Below is a small trained network, with its code and all its weights. Each question gives an input and a class and asks what happens when units are switched off, that is, made to give their printed mean instead of their output.

import numpy as np


def w(rows, s, z=0):
    codes = np.array(rows[::2]) - 128.0
    scale = np.full(codes.shape[1], s)
    scale[-1] = z or s
    return codes * scale


def norm(h):
    return h / np.sqrt((h * h).mean(-1, keepdims=True) + 1e-5)


def f(y):
    return np.maximum(y, 0)


def log_softmax(a):
    a = a - a.max(-1, keepdims=True)
    return a - np.log(np.exp(a).sum(-1, keepdims=True))


def net(x, mask):
    res = np.array(x, float).reshape(1, 2) / 4 @ E
    u = 0
    for l in range(3):
        y = f(norm(res) @ A[l][:, :-1].T + A[l][:, -1])
        res = res + np.where(mask[u : u + 10], y, B[l][:, -1]) @ B[l][:, :-1]
        u += 10
    return log_softmax(norm(res)[-1] @ U[:, :-1].T + U[:, -1])


A, B = {}, {}
E = w([
[134,3,167,227],'x0',
[221,14,176,8],'x1',
],0.0021)
A[0] = w([
[150,219,41,54,135],'L0N1',
[61,210,203,125,103],'L0N2',
[192,110,181,194,23],'L0N3',
[148,26,230,219,138],'L0N4',
[126,76,205,3,202],'L0N5',
[79,200,239,202,32],'L0N6',
[231,195,128,92,145],'L0N7',
[144,52,57,60,62],'L0N8',
[115,83,205,75,77],'L0N9',
[24,196,31,143,3],'L0N10',
],0.0034,0.0023)
B[0] = w([
[131,119,216,151,216],'L0N1',
[124,38,112,197,171],'L0N2',
[119,190,168,81,141],'L0N3',
[111,252,149,52,235],'L0N4',
[151,130,81,194,252],'L0N5',
[166,68,76,178,161],'L0N6',
[123,92,178,181,187],'L0N7',
[93,214,99,110,163],'L0N8',
[138,121,101,159,164],'L0N9',
[141,64,113,248,184],'L0N10',
],0.0039,0.0031)
A[1] = w([
[53,215,244,174,154],'L1N1',
[70,182,92,48,66],'L1N2',
[211,63,162,17,202],'L1N3',
[112,22,181,83,20],'L1N4',
[158,2,231,186,176],'L1N5',
[83,193,191,97,136],'L1N6',
[220,51,111,108,35],'L1N7',
[98,107,249,151,190],'L1N8',
[131,146,101,169,252],'L1N9',
[127,230,56,114,140],'L1N10',
],0.0043,0.0027)
B[1] = w([
[98,21,140,138,253],'L1N1',
[252,17,63,101,136],'L1N2',
[66,67,152,238,234],'L1N3',
[58,226,163,166,140],'L1N4',
[243,189,79,51,221],'L1N5',
[98,193,159,104,176],'L1N6',
[17,79,62,189,170],'L1N7',
[48,189,197,61,209],'L1N8',
[194,125,115,64,231],'L1N9',
[232,128,149,48,172],'L1N10',
],0.004,0.0041)
A[2] = w([
[211,40,132,68,115],'L2N1',
[52,107,79,226,163],'L2N2',
[35,163,255,148,89],'L2N3',
[213,106,112,85,52],'L2N4',
[157,109,26,85,116],'L2N5',
[171,136,103,15,208],'L2N6',
[111,141,184,101,35],'L2N7',
[90,71,87,71,223],'L2N8',
[79,144,231,153,1],'L2N9',
[102,22,153,31,229],'L2N10',
],0.005,0.0024)
B[2] = w([
[145,181,74,77,185],'L2N1',
[204,39,92,187,253],'L2N2',
[40,223,240,79,233],'L2N3',
[155,204,129,46,154],'L2N4',
[139,185,222,92,155],'L2N5',
[218,119,109,158,197],'L2N6',
[117,98,124,158,159],'L2N7',
[231,141,119,170,175],'L2N8',
[45,186,213,2,179],'L2N9',
[99,143,102,167,238],'L2N10',
],0.0051,0.0039)
U = w([
[194,33,70,210,254],'0',
[46,232,253,8,253],'1',
[203,204,135,40,201],'2',
[43,95,45,32,2],'3',
[10,106,37,37,2],'4',
],0.0067,0.0049)

Each question gives the input, the list of numbers given to net, and the class t.
The units are the neurons (one row each of A and B). Each row of codes is followed by its name. A weight is (code - 128) times the scale printed after its matrix; where a second scale follows, it is the last column's (A, B and U).
mask holds one flag per neuron, layer by layer. A switched-off neuron (its flag False) gives its mean, the last column of its row in B, instead of its output. The means were averaged over made-up inputs and are rounded, as every weight is.
A unit's drop is (log p(t) with every unit on - log p(t) with that unit switched off) / (log p(t) with every unit on - log p(t) with every unit switched off).
The circuit of an input: a set's keep is (log p(t) with only the set's units on - log p(t) with every unit switched off) / (log p(t) with every unit on - log p(t) with every unit switched off). Starting from the 12 units with the biggest drops (on a tie, the unit counted first), units are removed one at a time, each time the one whose removal leaves the highest keep (on an exact tie, the one counted first), for as long as the keep stays at least 0.8.
units of the circuit, in order: the units of the circuit, biggest drop first
k most important neurons: the k neurons with the biggest drops, biggest first
k most important neurons of layer l: the k neurons of layer l with the biggest drops, biggest first
drop when u is switched off: that unit's drop, to one decimal
input [1,8], class 0: 2 most important neurons of layer 1 : L1N3, L1N7
input [3,-3], class 2: 2 most important neurons : L1N3, L0N1
input [2,0], class 2: 3 most important neurons : L0N4, L1N2, L0N1
input [0,6], class 0: most important neuron of layer 1 : L1N3
input [5,4], class 1: units of the circuit, in order : L0N4, L1N8
input [4,-2], class 1: 2 most important neurons : L0N4, L1N5
input [-7,-8], class 0: 2 most important neurons of layer 0 : L0N4, L0N10
input [-5,5], class 0: 3 most important neurons : L0N4, L0N5, L1N3
input [5,-4], class 1: 3 most important neurons : L0N4, L0N5, L1N5
input [-4,-5], class 0: 3 most important neurons : L0N10, L0N4, L0N2
input [1,-3], class 2: 2 most important neurons : L1N3, L1N9
input [3,-2], class 2: 3 most important neurons of layer 0 : L0N1, L0N7, L0N10
input [3,1], class 2: 2 most important neurons of layer 0 : L0N1, L0N7
input [5,0], class 1: units of the circuit, in order : L0N4
input [-7,8], class 0: 4 most important neurons : L0N5, L1N8, L1N3, L0N4
input [3,-1], class 2: 4 most important neurons of layer 0 : L0N1, L0N4, L0N7, L0N10
input [-4,6], class 0: 2 most important neurons : L0N5, L1N3
input [7,2], class 1: 2 most important neurons : L0N4, L0N10
input [0,-6], class 0: drop when L2N9 is switched off : 0.0
input [5,-3], class 1: drop when L0N4 is switched off : 1.1
